Below are the code and all the weights of a small trained network. Each question names an input and a target symbol and asks about switching units off, where a switched-off unit gives its printed mean instead of its output.

import numpy as np


def w(rows, s, z=0):
    codes = np.array(rows[::2]) - 128.0
    scale = np.full(codes.shape[1], s)
    scale[-1] = z or s
    return codes * scale


def f(y):
    return y / 2 * (1 + np.tanh(0.7978845608 * (y + 0.044715 * y**3)))


def softmax(a):
    e = np.exp(a - a.max(-1, keepdims=True))
    return e / e.sum(-1, keepdims=True)


def log_softmax(a):
    a = a - a.max(-1, keepdims=True)
    return a - np.log(np.exp(a).sum(-1, keepdims=True))


def net(x, mask):
    ids = ['βγεζθξπσφψ'.index(c) for c in x.split()]
    T = len(ids)
    res = E[ids] + P[:T]
    q, k, v = (res @ M[0].T for M in (Q, K, V))
    z = softmax(np.where(np.tri(T) > 0, q @ k.T / 3**0.5, -1e9)) @ v
    res = res + np.where(mask[0], z, O[0][:, -1]) @ O[0][:, :-1]
    y = f(res @ A[0][:, :-1].T + A[0][:, -1])
    res = res + np.where(mask[1:13], y, B[0][:, -1]) @ B[0][:, :-1]
    return log_softmax(res[-1] @ U[:, :-1].T + U[:, -1])


Q, K, V, O, A, B = {}, {}, {}, {}, {}, {}
E = w([
[120,113,98,109,177],'β',
[156,91,125,116,190],'γ',
[8,96,198,212,71],'ε',
[212,133,53,122,148],'ζ',
[147,200,91,134,178],'θ',
[98,132,226,94,175],'ξ',
[118,5,133,161,138],'π',
[131,158,133,173,123],'σ',
[107,129,82,104,157],'φ',
[142,89,158,168,119],'ψ',
],0.019)
P = w([
[46,151,123,212,174],'0',
[122,121,152,179,170],'1',
[123,148,134,109,106],'2',
[135,90,134,146,254],'3',
[142,180,140,31,3],'4',
[91,146,49,122,180],'5',
[113,165,117,92,91],'6',
],0.009)
Q[0] = w([
[165,125,151,2,88],'head 1',
[176,132,105,110,109],'head 1',
[116,95,74,165,213],'head 1',
],0.011)
K[0] = w([
[188,92,141,142,244],'head 1',
[168,134,77,164,178],'head 1',
[144,128,108,41,61],'head 1',
],0.011)
V[0] = w([
[97,99,45,176,76],'head 1',
[255,95,81,122,188],'head 1',
[92,16,145,77,119],'head 1',
],0.01)
O[0] = w([
[197,23,72,79,74,96],'head 1',
[130,119,63,222,180,255],'head 1',
[9,52,97,125,118,121],'head 1',
],0.013,0.0064)
A[0] = w([
[199,95,70,189,168,119],'neuron 1',
[144,56,130,105,154,104],'neuron 2',
[238,211,105,120,155,213],'neuron 3',
[107,93,156,53,90,126],'neuron 4',
[197,32,10,108,121,138],'neuron 5',
[123,254,125,141,131,80],'neuron 6',
[114,143,249,201,63,48],'neuron 7',
[67,92,145,145,71,176],'neuron 8',
[95,76,209,160,41,151],'neuron 9',
[154,230,73,131,171,106],'neuron 10',
[33,148,228,75,143,253],'neuron 11',
[236,184,100,93,98,80],'neuron 12',
],0.0095,0.006)
B[0] = w([
[151,202,61,143,106,251],'neuron 1',
[101,100,48,92,98,141],'neuron 2',
[158,25,214,108,69,222],'neuron 3',
[124,254,94,77,49,146],'neuron 4',
[45,93,155,147,57,206],'neuron 5',
[131,92,127,138,20,156],'neuron 6',
[183,58,22,35,189,145],'neuron 7',
[147,181,160,168,135,149],'neuron 8',
[166,180,112,120,194,152],'neuron 9',
[146,194,187,169,148,206],'neuron 10',
[69,131,147,183,83,186],'neuron 11',
[101,186,42,24,198,159],'neuron 12',
],0.0073,0.017)
U = w([
[135,112,132,91,141,109],'β',
[144,196,66,99,232,155],'γ',
[124,145,136,90,88,87],'ε',
[185,117,116,180,29,112],'ζ',
[197,166,214,118,146,49],'θ',
[98,131,254,158,105,155],'ξ',
[99,78,107,119,92,33],'π',
[184,76,189,81,132,254],'σ',
[143,89,144,85,106,182],'φ',
[142,106,148,108,108,113],'ψ',
],0.0081,0.0049)

Each question gives the input, a string of symbols that net reads in full, and the target symbol t.
The units are the heads (3 rows each of Q, K, V and O) and the neurons (one row each of A and B). Each row of codes is followed by its name. A weight is (code - 128) times the scale printed after its matrix; where a second scale follows, it is the last column's (O, A, B and U).
mask holds one flag per unit, heads first, then neurons. A switched-off unit (its flag False) gives its mean, the last column of its rows in O or B, instead of its output. The means were averaged over made-up inputs and are rounded, as every weight is.
A unit's drop is (log p(t) with every unit on - log p(t) with that unit switched off) / (log p(t) with every unit on - log p(t) with every unit switched off).
The circuit of an input: a set's keep is (log p(t) with only the set's units on - log p(t) with every unit switched off) / (log p(t) with every unit on - log p(t) with every unit switched off). Starting from the 12 units with the biggest drops (on a tie, the unit counted first), units are removed one at a time, each time the one whose removal leaves the highest keep (on an exact tie, the one counted first), for as long as the keep stays at least 0.8.
circuit, biggest first: the units of the circuit, biggest drop first
unit that matters most: the unit with the biggest drop
k most important neurons: the k neurons with the biggest drops, biggest first
input γ γ ξ σ, target ξ: unit that matters most -> head 1
input σ γ β π ξ ψ, target ξ: 2 most important neurons -> (neuron 11; neuron 1)
input ξ γ σ ξ σ γ, target σ: circuit, biggest first -> (head 1; neuron 3; neuron 1)
input γ ε γ σ, target ε: 2 most important neurons -> (neuron 4; neuron 3)
input ξ γ γ ξ π, target ξ: 2 most important neurons -> (neuron 1; neuron 11)
input ξ γ γ γ β, target γ: circuit, biggest first -> (head 1; neuron 3)
input σ γ ε ε ζ θ, target ζ: circuit, biggest first -> (neuron 3; head 1)
input ξ β σ ξ γ σ, target ξ: circuit, biggest first -> (head 1; neuron 1)
input π γ σ θ, target θ: 3 most important neurons -> (neuron 10; neuron 3; neuron 5)
input σ γ π, target π: circuit, biggest first -> (head 1; neuron 2)
input ε π ζ γ ε π, target ε: circuit, biggest first -> (head 1; neuron 4)
input σ ζ γ ζ β, target ζ: circuit, biggest first -> (head 1; neuron 3; neuron 5)
input θ γ π φ, target π: circuit, biggest first -> (head 1; neuron 5)
input ξ γ ζ θ, target ζ: unit that matters most -> neuron 3
input ζ γ ε, target ε: 3 most important neurons -> (neuron 4; neuron 7; neuron 11)
input ζ γ ζ π γ, target π: circuit, biggest first -> (head 1; neuron 10)
input γ ζ ζ φ, target ζ: circuit, biggest first -> (head 1; neuron 5; neuron 3)
input γ ζ ξ β, target ξ: circuit, biggest first -> (head 1; neuron 11)
input ξ ζ ζ γ φ, target γ: circuit, biggest first -> (head 1; neuron 3)
input β ζ ξ γ, target ξ: 2 most important neurons -> (neuron 11; neuron 1)
input γ σ ξ σ γ, target σ: unit that matters most -> neuron 1
input γ γ γ ξ ε, target ε: 2 most important neurons -> (neuron 7; neuron 4)
input γ γ γ γ π ψ, target π: 2 most important neurons -> (neuron 10; neuron 2)
